[[ 17 -11 -31]
 [-51 -31  12]
 [ 50   3 -40]
 [-32  -7   6]
 [  0 -10  37]
 [ 17 -42  51]
 [-20 -12 -15]
 [-20 -46  23]
 [ 32 -37 -39]
 [-75  52 -27]
 [ 40 -17 -42]
 [ 60   5 -68]]
->
[[ 17 -11 -31]
 [ 50   3 -40]
 [  0 -10  37]
 [-20 -12 -15]
 [ 32 -37 -39]
 [ 40 -17 -42]]

[[ 37  23  -9  13 -22  28   1 -31 -17  20]
 [ 16  10   1  32  -7 -18 -39  46 -19  -8]
 [ 13   3   5 -65  14  -6  19  39 -28   9]]
->
[[ 37  23  -9  13 -22  28   1 -31 -17  20]
 [ 13   3   5 -65  14  -6  19  39 -28   9]]

[[ 61  13 -20 -48 -65 -45  -3]
 [ 46  28 -10  -2  41  55   0]]
->
[[ 61  13 -20 -48 -65 -45  -3]]

[[ -3  23   8   4  15  17  14 -14]
 [-26  21  19 -12  29  16   1  17]
 [ 32  36  -7  33   0  28  43 -69]
 [ 25  40  -2  29   7  32  42 -63]
 [ 11  53   9  23  23  41  43 -55]
 [  0  28   7   8  16  21  20 -22]
 [  6  70  16  24  36  54  53 -61]
 [-60  11  34 -40  46   7 -25  69]
 [ 14  55   8  25  22  42  46 -60]
 [-61  23  38 -37  53  16 -17  61]
 [ 16  27  -1  19   5  21  28 -42]
 [ -5   4   4  -3   6   3   0   4]]
->
[[ -3  23   8   4  15  17  14 -14]
 [ 32  36  -7  33   0  28  43 -69]
 [ 11  53   9  23  23  41  43 -55]
 [  6  70  16  24  36  54  53 -61]
 [ 14  55   8  25  22  42  46 -60]
 [ 16  27  -1  19   5  21  28 -42]]

[[ 65  -3  33   4]
 [ 15  43  42 -58]
 [ 51 -34  57  -3]
 [ 68  -1  30   5]
 [ 21  24  59 -61]
 [ 63  -3  33   6]
 [ 45 -31  63 -11]
 [ 10  38  39 -59]
 [ 47 -29  61 -10]
 [ 21  36  60 -39]]
->
[[ 65  -3  33   4]
 [ 51 -34  57  -3]
 [ 21  24  59 -61]
 [ 45 -31  63 -11]
 [ 47 -29  61 -10]]

[[ -2  50  20  -4  49  22  -3  13]
 [-18 -17  17 -18   2  12   2  29]
 [ -4  -8   5 -21   6  14 -10  19]
 [ 21  45 -68 -16  24   5 -13 -27]
 [-10  71  -7  23  16   9   1  37]]
->
[[ -2  50  20  -4  49  22  -3  13]
 [ -4  -8   5 -21   6  14 -10  19]
 [-10  71  -7  23  16   9   1  37]]

[[-47  71 -71  11]
 [ 27 -71  -5  13]]
->
[[-47  71 -71  11]]
---
[[57  9 51]
 [32 -1 33]
 [16  6 23]]
->
[[57  9]
 [32 -1]
 [16  6]]

[[  6  59 -19]
 [-23  55  23]
 [-35 -57  41]]
->
[[  6  59]
 [-23  55]
 [-35 -57]]

[[  2 -22]
 [-44  60]
 [ 33 -20]
 [  9 -22]
 [-44  55]]
->
[[  2 -22]
 [-44  60]
 [ 33 -20]]

[[ 46 -45 -66   8  15]
 [ 57 -62 -36 -20  49]
 [-78  20  11  45 -76]
 [ 70  13  56 -63  75]]
->
[[ 46 -45]
 [ 57 -62]
 [-78  20]]

[[ 52 -63  51]
 [-45  47 -54]
 [ 12 -17  57]]
->
[[ 52 -63]
 [-45  47]
 [ 12 -17]]

[[ 13 -70   6  -8]
 [ 10  -2 -23  -9]
 [  2  65   7  -7]
 [ 12 -25  12  11]
 [  4  30   8  -9]]
->
[[ 13 -70]
 [ 10  -2]
 [  2  65]]

[[-54  64]
 [ 50  -5]
 [-33 -63]
 [-37  47]
 [ 52 -55]]
->
[[-54  64]
 [ 50  -5]
 [-33 -63]]
---
[[ 33 -62  30  38]
 [  9 -60  49  14]]
->
[[-62  30]
 [-60  49]]

[[-43  41 -43  39]
 [ 63 -63  49 -26]]
->
[[ 41 -43]
 [-63  49]]

[[-17 -41  73]
 [ 49  43 -47]
 [-57 -20  -5]
 [ 62  11  29]]
->
[[-41  73]
 [ 43 -47]]

[[ 60 -31   2  18  -6]
 [ 10   7 -62 -28  30]
 [ 59 -21 -19  31   4]
 [-17 -31 -16 -58   3]]
->
[[-31   2]
 [  7 -62]]

[[ 19  34  12 -17]
 [ 67  14   8  -4]
 [-30  34   9 -21]]
->
[[34 12]
 [14  8]]

[[ 13 -10  12 -58   9]
 [-20 -27  -7   7 -14]
 [  4  -7 -14  20 -19]
 [-33  -5  35  15 -26]]
->
[[-10  12]
 [-27  -7]]

[[-74  65  26  36  61]
 [ 35   1 -24 -46 -43]
 [-74  71 -31  18  63]
 [ 32   4  15 -13 -19]]
->
[[ 65  26]
 [  1 -24]]

[[  1  15  35 -61  46]
 [ -3   4  -2   0  -2]
 [ -2   8   3  -2  -1]
 [  1  -2   0  -1   1]
 [ 75   5  33  -7   2]]
->
[[15 35]
 [ 4 -2]]

[[-34  -4  14  -7  62]
 [-20 -35  35  14 -43]
 [-20 -17  20  -4 -56]]
->
[[ -4  14]
 [-35  35]]
